Here is a tiny trained network, its code and every weight. The questions are about switching its units off for an input and a target symbol, where a switched-off unit gives its printed mean instead of its output.

import numpy as np


def w(rows, s, z=0):
    codes = np.array(rows[::2]) - 128.0
    scale = np.full(codes.shape[1], s)
    scale[-1] = z or s
    return codes * scale


def norm(h):
    return h / np.sqrt((h * h).mean(-1, keepdims=True) + 1e-5)


def f(y):
    return y / 2 * (1 + np.tanh(0.7978845608 * (y + 0.044715 * y**3)))


def softmax(a):
    e = np.exp(a - a.max(-1, keepdims=True))
    return e / e.sum(-1, keepdims=True)


def log_softmax(a):
    a = a - a.max(-1, keepdims=True)
    return a - np.log(np.exp(a).sum(-1, keepdims=True))


def net(x, mask):
    ids = ['ΘΛΠαβεζημξτψω'.index(c) for c in x.split()]
    T = len(ids)
    res = E[ids] + P[:T]
    r = norm(res)
    for j in range(2):
        rows = slice(3 * j, 3 * j + 3)
        q, k, v = (r @ M[0][rows].T for M in (Q, K, V))
        z = softmax(np.where(np.tri(T) > 0, q @ k.T / 3**0.5, -1e9)) @ v
        o = O[0][rows]
        res = res + np.where(mask[j], z, o[:, -1]) @ o[:, :-1]
    y = f(norm(res) @ A[0][:, :-1].T + A[0][:, -1])
    res = res + np.where(mask[2:18], y, B[0][:, -1]) @ B[0][:, :-1]
    return log_softmax(norm(res)[-1] @ U[:, :-1].T + U[:, -1])


Q, K, V, O, A, B = {}, {}, {}, {}, {}, {}
E = w([
[108,98,63],'Θ',
[56,104,3],'Λ',
[83,161,54],'Π',
[72,138,68],'α',
[117,86,31],'β',
[111,132,82],'ε',
[60,204,29],'ζ',
[77,120,17],'η',
[115,148,60],'μ',
[85,152,63],'ξ',
[110,80,30],'τ',
[67,163,34],'ψ',
[92,64,39],'ω',
],0.0039)
P = w([
[158,124,161],'0',
[119,1,79],'1',
[86,111,140],'2',
[93,82,61],'3',
[70,116,150],'4',
[104,105,58],'5',
[59,120,164],'6',
[113,153,49],'7',
[78,123,177],'8',
[168,235,79],'9',
],0.012)
Q[0] = w([
[167,132,110],'h0',
[75,119,169],'h0',
[103,142,106],'h0',
[114,202,3],'h1',
[137,130,206],'h1',
[49,95,225],'h1',
],0.021)
K[0] = w([
[105,121,106],'h0',
[155,139,176],'h0',
[144,137,96],'h0',
[57,114,237],'h1',
[141,98,93],'h1',
[250,114,106],'h1',
],0.021)
V[0] = w([
[111,127,111],'h0',
[248,141,122],'h0',
[73,117,253],'h0',
[159,6,120],'h1',
[142,101,78],'h1',
[157,179,31],'h1',
],0.018)
O[0] = w([
[138,134,118,125],'h0',
[64,107,193,230],'h0',
[176,7,94,3],'h0',
[124,197,34,205],'h1',
[120,167,124,123],'h1',
[196,178,184,53],'h1',
],0.019,0.007)
A[0] = w([
[205,200,206,137],'n0',
[118,163,148,135],'n1',
[127,122,140,83],'n2',
[70,135,147,133],'n3',
[123,123,129,129],'n4',
[152,98,133,174],'n5',
[106,101,79,200],'n6',
[139,75,120,13],'n7',
[74,92,154,58],'n8',
[145,3,128,146],'n9',
[133,139,179,1],'n10',
[175,112,133,129],'n11',
[108,115,141,27],'n12',
[140,140,112,183],'n13',
[139,147,135,173],'n14',
[125,126,107,157],'n15',
],0.02,0.0026)
B[0] = w([
[220,94,72,177],'n0',
[178,114,139,190],'n1',
[116,146,105,118],'n2',
[167,68,135,254],'n3',
[125,135,126,130],'n4',
[159,124,99,115],'n5',
[155,81,161,227],'n6',
[176,101,128,120],'n7',
[96,185,151,200],'n8',
[255,86,38,171],'n9',
[85,178,101,145],'n10',
[175,118,108,107],'n11',
[98,150,129,130],'n12',
[142,128,151,160],'n13',
[151,131,133,145],'n14',
[132,114,151,160],'n15',
],0.033,0.0062)
U = w([
[162,190,111,66],'Θ',
[156,63,121,70],'Λ',
[159,69,138,111],'Π',
[100,160,144,196],'α',
[88,191,129,197],'β',
[143,47,96,3],'ε',
[168,242,151,115],'ζ',
[136,142,239,212],'η',
[32,37,128,122],'μ',
[101,172,115,162],'ξ',
[202,112,113,118],'τ',
[78,104,8,98],'ψ',
[240,147,179,145],'ω',
],0.014,0.0037)

Each question gives the input, a string of symbols that net reads in full, and the target symbol t.
The units are the heads (3 rows each of Q, K, V and O) and the neurons (one row each of A and B). Each row of codes is followed by its name. A weight is (code - 128) times the scale printed after its matrix; where a second scale follows, it is the last column's (O, A, B and U).
mask holds one flag per unit, heads first, then neurons. A switched-off unit (its flag False) gives its mean, the last column of its rows in O or B, instead of its output. The means were averaged over made-up inputs and are rounded, as every weight is.
A unit's drop is (log p(t) with every unit on - log p(t) with that unit switched off) / (log p(t) with every unit on - log p(t) with every unit switched off).
The circuit of an input: a set's keep is (log p(t) with only the set's units on - log p(t) with every unit switched off) / (log p(t) with every unit on - log p(t) with every unit switched off). Starting from the 12 units with the biggest drops (on a tie, the unit counted first), units are removed one at a time, each time the one whose removal leaves the highest keep (on an exact tie, the one counted first), for as long as the keep stays at least 0.8.
circuit, biggest first: the units of the circuit, biggest drop first
unit that matters most: the unit with the biggest drop
k most important neurons: the k neurons with the biggest drops, biggest first
heads that matter: for each layer, one digit per head in row order, 1 if its drop is at least 0.15 and else 0, layers parted by /
input Θ Π ε ε Θ Θ Θ Θ, target ψ: 2 most important neurons	(n8; n0)
input Θ ω ξ, target μ: heads that matter	11
input ζ ψ ε ε ζ, target ω: heads that matter	01
input ψ ξ ε μ ψ Π, target ω: unit that matters most	h0
input Θ Θ Θ τ, target ψ: 4 most important neurons	(n3; n8; n9; n0)
input Θ ω Θ ω α μ Λ Θ ω, target μ: circuit, biggest first	(h1; h0; n9)
input ψ ζ Π Θ ε, target η: circuit, biggest first	(h0; h1)
input Θ ε Θ, target μ: circuit, biggest first	(h0; h1; n9)
input α η Θ Θ ψ ψ η ψ, target ζ: 3 most important neurons	(n3; n0; n9)
input Θ ξ ψ ζ ψ μ ψ Θ ε η, target μ: heads that matter	01
input Θ ε Θ ξ ψ Π η ζ Θ ε, target ψ: heads that matter	11
input ε Θ Θ β ψ ζ Θ τ, target ψ: 3 most important neurons	(n8; n0; n9)
input ζ ψ η ε Θ, target ω: circuit, biggest first	(h1; n0)
input ψ ξ ψ, target η: heads that matter	11
input ζ Θ Θ ε Θ ξ, target ψ: 2 most important neurons	(n8; n3)
input η Θ ψ ζ ψ, target ζ: heads that matter	01
input ψ η τ, target η: unit that matters most	h0
input η ψ η μ, target ζ: heads that matter	10
input Θ η ζ ζ ε ψ ψ Θ, target ω: heads that matter	11
input ζ ε ψ ε ψ η ξ, target ω: heads that matter	01
input η Θ Θ Λ η, target ζ: heads that matter	01
